Below are the code and all the weights of a small trained network. Each question names an input and a class and asks about switching units off, where a switched-off unit gives its printed mean instead of its output.

import numpy as np


def w(rows, s, z=0):
    codes = np.array(rows[::2]) - 128.0
    scale = np.full(codes.shape[1], s)
    scale[-1] = z or s
    return codes * scale


def f(y):
    return y / 2 * (1 + np.tanh(0.7978845608 * (y + 0.044715 * y**3)))


def log_softmax(a):
    a = a - a.max(-1, keepdims=True)
    return a - np.log(np.exp(a).sum(-1, keepdims=True))


def net(x, mask):
    res = np.array(x, float).reshape(1, 4) / 4 @ E
    y = f(res @ A[0][:, :-1].T + A[0][:, -1])
    res = res + np.where(mask, y, B[0][:, -1]) @ B[0][:, :-1]
    return log_softmax(res[-1] @ U[:, :-1].T + U[:, -1])


A, B = {}, {}
E = w([
[94,231,80,46,182,205,146,175,119,55],'x0',
[133,146,171,141,143,128,147,128,157,110],'x1',
[62,204,150,201,133,220,153,112,111,253],'x2',
[41,114,79,241,137,55,197,195,87,77],'x3',
],0.012)
A[0] = w([
[120,187,103,69,123,205,151,254,141,79,167],'N1',
[168,99,157,194,86,28,126,34,148,185,254],'N2',
[125,77,121,184,51,87,141,119,167,92,179],'N3',
[194,120,113,13,100,86,73,67,187,79,195],'N4',
[132,128,217,105,105,215,78,1,96,201,179],'N5',
[109,223,83,78,185,211,84,89,122,136,154],'N6',
[116,51,105,141,148,85,158,148,105,21,116],'N7',
[148,91,146,130,151,53,96,124,122,62,181],'N8',
[84,105,85,140,102,223,88,145,103,122,141],'N9',
[177,73,178,18,130,108,77,56,125,82,171],'N10',
[56,150,93,249,111,180,250,155,63,177,63],'N11',
[86,117,107,77,176,65,179,181,76,77,160],'N12',
],0.0093,0.009)
B[0] = w([
[147,206,106,100,149,99,204,104,126,101,212],'N1',
[100,22,130,128,68,109,3,140,143,231,249],'N2',
[115,103,135,166,137,67,122,170,86,194,195],'N3',
[58,145,145,105,105,114,150,224,190,56,233],'N4',
[131,90,41,128,65,190,139,52,142,178,231],'N5',
[196,223,207,106,89,162,207,126,118,128,208],'N6',
[210,143,141,189,171,99,143,32,57,183,201],'N7',
[127,100,104,151,170,77,113,164,96,174,202],'N8',
[145,163,146,124,101,125,137,124,150,115,154],'N9',
[56,147,105,91,126,149,71,170,156,116,220],'N10',
[47,138,116,130,77,137,109,195,218,103,216],'N11',
[116,102,107,171,204,68,181,127,114,69,196],'N12',
],0.012,0.02)
U = w([
[94,87,141,104,114,122,79,170,192,143,201],'0',
[115,163,165,106,128,135,151,181,171,45,252],'1',
[183,97,170,156,152,77,87,118,55,160,14],'2',
[178,127,106,122,218,102,186,77,92,111,94],'3',
[164,72,129,132,85,193,93,3,149,153,66],'4',
[209,163,174,81,125,173,171,72,144,181,14],'5',
],0.014,0.002)

Each question gives the input, the list of numbers given to net, and the class t.
The units are the neurons (one row each of A and B). Each row of codes is followed by its name. A weight is (code - 128) times the scale printed after its matrix; where a second scale follows, it is the last column's (A, B and U).
mask holds one flag per neuron, in row order. A switched-off neuron (its flag False) gives its mean, the last column of its row in B, instead of its output. The means were averaged over made-up inputs and are rounded, as every weight is.
A unit's drop is (log p(t) with every unit on - log p(t) with that unit switched off) / (log p(t) with every unit on - log p(t) with every unit switched off).
The circuit of an input: a set's keep is (log p(t) with only the set's units on - log p(t) with every unit switched off) / (log p(t) with every unit on - log p(t) with every unit switched off). Starting from all 12 units, units are removed one at a time, each time the one whose removal leaves the highest keep (on an exact tie, the one counted first), for as long as the keep stays at least 0.8.
circuit, biggest first: the units of the circuit, biggest drop first
unit that matters most: the unit with the biggest drop
top k neurons: the k neurons with the biggest drops, biggest first
drop of u: that unit's drop, to one decimal
input [2,3,-2,1], class 3: circuit, biggest first -> (N11, N2)
input [4,-1,8,3], class 1: unit that matters most -> N11
input [4,2,1,0], class 5: top 3 neurons -> (N4, N11, N10)
input [-6,-5,0,1], class 2: top 2 neurons -> (N4, N11)
input [6,-2,3,1], class 1: top 2 neurons -> (N7, N5)
input [-6,-1,-4,1], class 2: top 2 neurons -> (N11, N7)
input [-3,-1,0,1], class 2: top 3 neurons -> (N4, N11, N10)
input [0,-5,4,0], class 4: top 3 neurons -> (N4, N10, N1)
input [1,3,8,-7], class 5: top 2 neurons -> (N6, N2)
input [1,0,-7,0], class 1: top 4 neurons -> (N4, N2, N10, N5)
input [2,4,7,-8], class 5: top 2 neurons -> (N6, N2)
input [-2,-5,1,0], class 4: top 3 neurons -> (N4, N11, N10)
input [-1,-1,7,-1], class 4: top 2 neurons -> (N5, N4)
input [-8,-1,0,3], class 2: circuit, biggest first -> (N4)
input [-1,-4,-7,1], class 2: top 2 neurons -> (N7, N11)
input [5,-3,-1,0], class 1: top 2 neurons -> (N7, N5)
input [-2,4,1,-6], class 4: top 2 neurons -> (N5, N11)
input [8,4,-8,1], class 3: drop of N12 -> 0.3
input [-2,1,2,-8], class 4: drop of N5 -> 3.9
input [1,6,4,-5], class 5: circuit, biggest first -> (N6)
input [1,2,-8,7], class 3: drop of N2 -> 0.4
input [5,-8,-4,5], class 3: drop of N3 -> 0.0
